Below are the code and all the weights of a small trained network. Each question names an input and a target symbol and asks about switching units off, where a switched-off unit gives its printed mean instead of its output.

import numpy as np


def w(rows, s, z=0):
    codes = np.array(rows[::2]) - 128.0
    scale = np.full(codes.shape[1], s)
    scale[-1] = z or s
    return codes * scale


def norm(h):
    return h / np.sqrt((h * h).mean(-1, keepdims=True) + 1e-5)


def f(y):
    return y / 2 * (1 + np.tanh(0.7978845608 * (y + 0.044715 * y**3)))


def softmax(a):
    e = np.exp(a - a.max(-1, keepdims=True))
    return e / e.sum(-1, keepdims=True)


def log_softmax(a):
    a = a - a.max(-1, keepdims=True)
    return a - np.log(np.exp(a).sum(-1, keepdims=True))


def net(x, mask):
    ids = ['ΓΘΛΠΣΨαβδεζημξφω'.index(c) for c in x.split()]
    T = len(ids)
    res = E[ids] + P[:T]
    u = 0
    for l in range(2):
        r = norm(res)
        for j in range(2):
            rows = slice(4 * j, 4 * j + 4)
            q, k, v = (r @ M[l][rows].T for M in (Q, K, V))
            z = softmax(np.where(np.tri(T) > 0, q @ k.T / 4**0.5, -1e9)) @ v
            o = O[l][rows]
            res = res + np.where(mask[u + j], z, o[:, -1]) @ o[:, :-1]
        u += 2
        y = f(norm(res) @ A[l][:, :-1].T + A[l][:, -1])
        res = res + np.where(mask[u : u + 12], y, B[l][:, -1]) @ B[l][:, :-1]
        u += 12
    return log_softmax(norm(res)[-1] @ U[:, :-1].T + U[:, -1])


Q, K, V, O, A, B = {}, {}, {}, {}, {}, {}
E = w([
[129,98,148,108,130,106,161,95],'Γ',
[162,131,142,122,84,89,136,134],'Θ',
[86,138,168,117,122,109,137,97],'Λ',
[133,123,127,103,184,135,131,112],'Π',
[101,146,157,153,87,100,132,137],'Σ',
[81,123,7,116,143,114,125,165],'Ψ',
[119,114,116,135,134,148,177,101],'α',
[167,153,98,114,120,137,151,101],'β',
[113,99,168,134,135,130,150,159],'δ',
[147,156,138,143,104,138,123,173],'ε',
[122,167,129,123,144,104,99,124],'ζ',
[83,118,136,149,155,158,129,127],'η',
[109,138,118,152,122,132,137,87],'μ',
[140,127,107,137,138,185,157,141],'ξ',
[150,131,103,160,92,135,149,137],'φ',
[178,114,125,119,130,126,160,157],'ω',
],0.013)
P = w([
[182,78,129,190,122,184,4,67],'0',
[162,145,140,221,183,134,135,94],'1',
[136,163,153,174,159,149,168,120],'2',
[119,164,140,145,145,136,179,134],'3',
[95,158,139,118,129,135,187,150],'4',
[80,163,131,89,118,142,191,162],'5',
],0.0031)
Q[0] = w([
[197,133,158,169,72,148,115,150],'0.h0',
[153,190,69,152,190,143,132,140],'0.h0',
[96,152,198,175,144,98,78,106],'0.h0',
[121,97,151,83,78,130,63,177],'0.h0',
[185,135,103,104,123,110,172,165],'0.h1',
[118,151,153,190,100,127,213,133],'0.h1',
[122,95,136,125,161,173,168,106],'0.h1',
[121,119,146,92,107,95,150,3],'0.h1',
],0.0069)
K[0] = w([
[209,128,177,161,75,153,91,142],'0.h0',
[146,155,49,166,179,146,103,145],'0.h0',
[52,147,169,140,129,112,49,116],'0.h0',
[149,182,253,94,102,120,155,182],'0.h0',
[158,126,52,81,132,102,142,157],'0.h1',
[106,80,61,148,62,131,154,160],'0.h1',
[129,83,135,107,156,176,157,114],'0.h1',
[144,127,167,61,80,105,160,48],'0.h1',
],0.0066)
V[0] = w([
[216,102,87,68,161,123,179,32],'0.h0',
[173,100,243,100,206,144,137,177],'0.h0',
[212,154,72,146,99,83,87,196],'0.h0',
[134,157,32,135,163,236,117,221],'0.h0',
[161,94,149,142,66,211,223,110],'0.h1',
[247,145,160,109,91,116,157,121],'0.h1',
[159,92,82,122,219,148,88,74],'0.h1',
[162,107,254,133,133,106,153,127],'0.h1',
],0.003)
O[0] = w([
[44,145,186,242,39,117,107,150,146],'0.h0',
[87,119,28,166,144,193,28,190,164],'0.h0',
[3,95,144,112,186,179,199,90,95],'0.h0',
[83,86,187,87,244,14,69,185,255],'0.h0',
[108,42,120,162,98,56,8,91,174],'0.h1',
[7,118,159,171,150,203,89,74,135],'0.h1',
[99,178,159,103,55,150,107,229,250],'0.h1',
[107,137,55,149,143,227,67,115,151],'0.h1',
],0.0026,0.00089)
A[0] = w([
[119,144,92,150,100,75,1,120,118],'0.n0',
[122,115,133,71,144,68,160,160,4],'0.n1',
[52,130,117,149,149,123,95,85,119],'0.n2',
[131,52,110,153,141,130,130,154,104],'0.n3',
[158,91,182,87,104,63,115,144,107],'0.n4',
[117,137,104,158,146,115,122,111,143],'0.n5',
[187,104,252,106,139,83,122,129,92],'0.n6',
[206,158,90,146,79,117,95,168,111],'0.n7',
[154,114,163,80,131,38,102,135,138],'0.n8',
[116,135,132,97,189,142,86,179,112],'0.n9',
[202,106,48,94,166,155,140,82,120],'0.n10',
[107,102,141,104,183,91,88,62,131],'0.n11',
],0.0067,0.0036)
B[0] = w([
[53,95,207,232,145,150,198,97,165],'0.n0',
[42,135,112,152,127,83,205,109,97],'0.n1',
[166,123,162,183,95,140,129,190,173],'0.n2',
[168,173,143,112,72,135,146,120,159],'0.n3',
[119,120,145,163,99,161,98,86,105],'0.n4',
[128,100,155,108,71,147,118,172,170],'0.n5',
[28,125,130,149,83,174,153,174,136],'0.n6',
[27,109,178,198,130,194,108,122,162],'0.n7',
[124,161,120,158,97,184,156,125,129],'0.n8',
[182,193,108,94,35,95,130,75,254],'0.n9',
[43,132,173,253,149,202,134,131,140],'0.n10',
[43,136,134,209,100,217,138,180,159],'0.n11',
],0.0042,0.0026)
Q[1] = w([
[122,110,98,58,39,94,87,85],'1.h0',
[136,132,99,137,234,157,73,142],'1.h0',
[165,68,110,165,170,130,46,107],'1.h0',
[153,55,85,86,126,89,42,96],'1.h0',
[197,48,108,68,124,126,71,92],'1.h1',
[131,180,109,56,160,117,106,167],'1.h1',
[216,3,105,95,134,122,73,98],'1.h1',
[100,57,59,53,166,112,145,155],'1.h1',
],0.0066)
K[1] = w([
[158,166,166,41,71,106,128,98],'1.h0',
[135,171,157,146,178,211,105,141],'1.h0',
[179,102,216,136,65,206,162,116],'1.h0',
[202,141,213,86,80,165,136,104],'1.h0',
[253,127,206,161,46,234,167,134],'1.h1',
[150,155,103,55,141,128,125,211],'1.h1',
[194,127,193,192,77,200,165,135],'1.h1',
[144,29,116,164,149,173,128,185],'1.h1',
],0.0061)
V[1] = w([
[47,109,165,122,124,170,146,159],'1.h0',
[91,130,103,154,115,161,109,137],'1.h0',
[186,180,162,217,166,198,121,137],'1.h0',
[64,135,214,173,178,169,184,145],'1.h0',
[82,138,134,75,159,216,84,194],'1.h1',
[159,39,124,141,162,157,88,53],'1.h1',
[107,182,252,108,174,129,69,66],'1.h1',
[190,104,189,145,152,74,95,146],'1.h1',
],0.0034)
O[1] = w([
[187,175,121,176,134,129,150,124,137],'1.h0',
[141,130,177,164,162,101,127,103,153],'1.h0',
[62,33,200,141,21,102,109,56,253],'1.h0',
[156,83,98,151,19,113,105,72,193],'1.h0',
[153,92,148,208,116,65,228,63,125],'1.h1',
[69,251,134,100,90,114,202,203,76],'1.h1',
[108,30,99,197,75,222,181,215,182],'1.h1',
[68,169,64,86,99,177,189,96,123],'1.h1',
],0.0028,0.0046)
A[1] = w([
[182,62,175,134,84,165,151,80,146],'1.n0',
[52,23,120,207,95,156,138,204,62],'1.n1',
[166,122,143,111,58,121,75,74,144],'1.n2',
[113,136,78,50,176,139,169,132,58],'1.n3',
[153,118,74,206,178,75,176,111,71],'1.n4',
[131,168,222,32,151,107,108,147,103],'1.n5',
[144,177,118,61,139,102,106,117,82],'1.n6',
[80,72,64,174,148,180,151,122,102],'1.n7',
[56,74,123,218,127,254,140,182,148],'1.n8',
[117,125,186,167,235,139,72,107,113],'1.n9',
[164,150,105,64,228,96,120,175,53],'1.n10',
[146,136,69,33,94,79,90,106,3],'1.n11',
],0.0054,0.0037)
B[1] = w([
[85,221,74,137,87,110,132,159,238],'1.n0',
[97,185,157,206,61,179,149,25,215],'1.n1',
[171,133,36,27,139,104,249,188,196],'1.n2',
[108,176,105,169,152,153,178,82,118],'1.n3',
[145,78,181,158,77,129,8,97,117],'1.n4',
[77,52,172,129,73,147,104,109,121],'1.n5',
[128,106,179,146,129,185,81,115,118],'1.n6',
[109,159,243,181,94,102,85,122,148],'1.n7',
[56,74,211,253,31,87,139,38,254],'1.n8',
[155,83,33,47,35,157,129,111,126],'1.n9',
[70,124,86,228,73,171,140,162,130],'1.n10',
[129,109,246,55,164,166,91,59,119],'1.n11',
],0.004,0.0073)
U = w([
[83,140,169,200,67,128,159,90,253],'Γ',
[142,192,40,74,110,92,187,159,149],'Θ',
[154,98,193,14,113,156,125,71,175],'Λ',
[60,134,110,87,170,239,125,91,75],'Π',
[152,137,215,101,148,25,113,130,2],'Σ',
[66,112,59,158,180,58,59,143,130],'Ψ',
[127,67,133,123,191,98,181,77,20],'α',
[195,159,98,140,172,160,116,38,54],'β',
[90,69,176,109,143,118,149,188,32],'δ',
[142,161,164,142,112,171,68,238,88],'ε',
[111,254,156,104,150,125,33,117,50],'ζ',
[117,24,76,117,92,187,61,158,91],'η',
[188,80,105,109,117,105,63,80,96],'μ',
[178,114,97,183,182,220,154,147,74],'ξ',
[214,95,146,153,131,80,81,137,92],'φ',
[169,93,171,163,165,101,174,201,67],'ω',
],0.0088,0.0027)

Each question gives the input, a string of symbols that net reads in full, and the target symbol t.
The units are the heads (4 rows each of Q, K, V and O) and the neurons (one row each of A and B). Each row of codes is followed by its name. A weight is (code - 128) times the scale printed after its matrix; where a second scale follows, it is the last column's (O, A, B and U).
mask holds one flag per unit, layer by layer, with each layer's heads first. A switched-off unit (its flag False) gives its mean, the last column of its rows in O or B, instead of its output. The means were averaged over made-up inputs and are rounded, as every weight is.
A unit's drop is (log p(t) with every unit on - log p(t) with that unit switched off) / (log p(t) with every unit on - log p(t) with every unit switched off).
most important unit: the unit with the biggest drop
k most important neurons: the k neurons with the biggest drops, biggest first
k most important neurons of layer l: the k neurons of layer l with the biggest drops, biggest first
heads that matter: for each layer, one digit per head in row order, 1 if its drop is at least 0.15 and else 0, layers parted by /
input ζ Γ Π δ δ, target Θ: heads that matter => 11 / 01
input Π Ψ Π ω, target ω: most important unit => 1.h1
input ζ φ ω ζ, target Θ: heads that matter => 11 / 01
input φ Λ δ φ, target Θ: 4 most important neurons => [0.n11 0.n0 1.n8 0.n6]
input ζ α ζ Π η α, target Θ: 2 most important neurons of layer 1 => [1.n8 1.n1]
input α φ ζ φ, target Θ: heads that matter => 11 / 01
input η η Π Π, target Θ: 3 most important neurons => [0.n9 0.n10 0.n0]
input ζ ξ ξ, target Θ: heads that matter => 11 / 00
input Σ η α Ψ β δ, target δ: heads that matter => 00 / 11
input Ψ Λ ξ, target ξ: heads that matter => 10 / 11
input ε Ψ Π ω ε η, target η: heads that matter => 00 / 11
input Σ ζ ε ξ ε, target Θ: 2 most important neurons => [0.n7 0.n0]
input ζ η Π ζ Π ζ, target Λ: heads that matter => 01 / 01
input Λ η Γ β Π Λ, target Θ: most important unit => 0.h0
input Π μ ε Π ζ Π, target Λ: heads that matter => 11 / 10
input μ Γ η Γ, target Θ: heads that matter => 10 / 01
input η φ Σ ε η, target Θ: 3 most important neurons => [0.n9 0.n0 0.n10]
input ξ φ ζ ξ, target Θ: heads that matter => 11 / 01
input ε Λ Π β η η, target Θ: heads that matter => 11 / 00
input ξ β ζ δ ε ε, target Θ: heads that matter => 10 / 00
input Θ ε Θ μ ε Θ, target Λ: heads that matter => 11 / 11
input β Ψ φ, target φ: most important unit => 1.h0
input μ η ξ Θ Γ Ψ, target Ψ: 4 most important neurons => [1.n2 1.n8 1.n0 1.n4]
input η δ Σ ε Ψ Σ, target Σ: 2 most important neurons of layer 1 => [1.n1 1.n8]
input η ζ Π δ ζ δ, target Θ: 4 most important neurons of layer 0 => [0.n11 0.n7 0.n10 0.n0]
input δ ξ ξ η μ μ, target Θ: 2 most important neurons => [0.n7 1.n8]
input Σ Σ Π Π, target Θ: 2 most important neurons of layer 0 => [0.n9 0.n10]
input α Ψ φ ε β, target β: 2 most important neurons => [1.n8 1.n0]
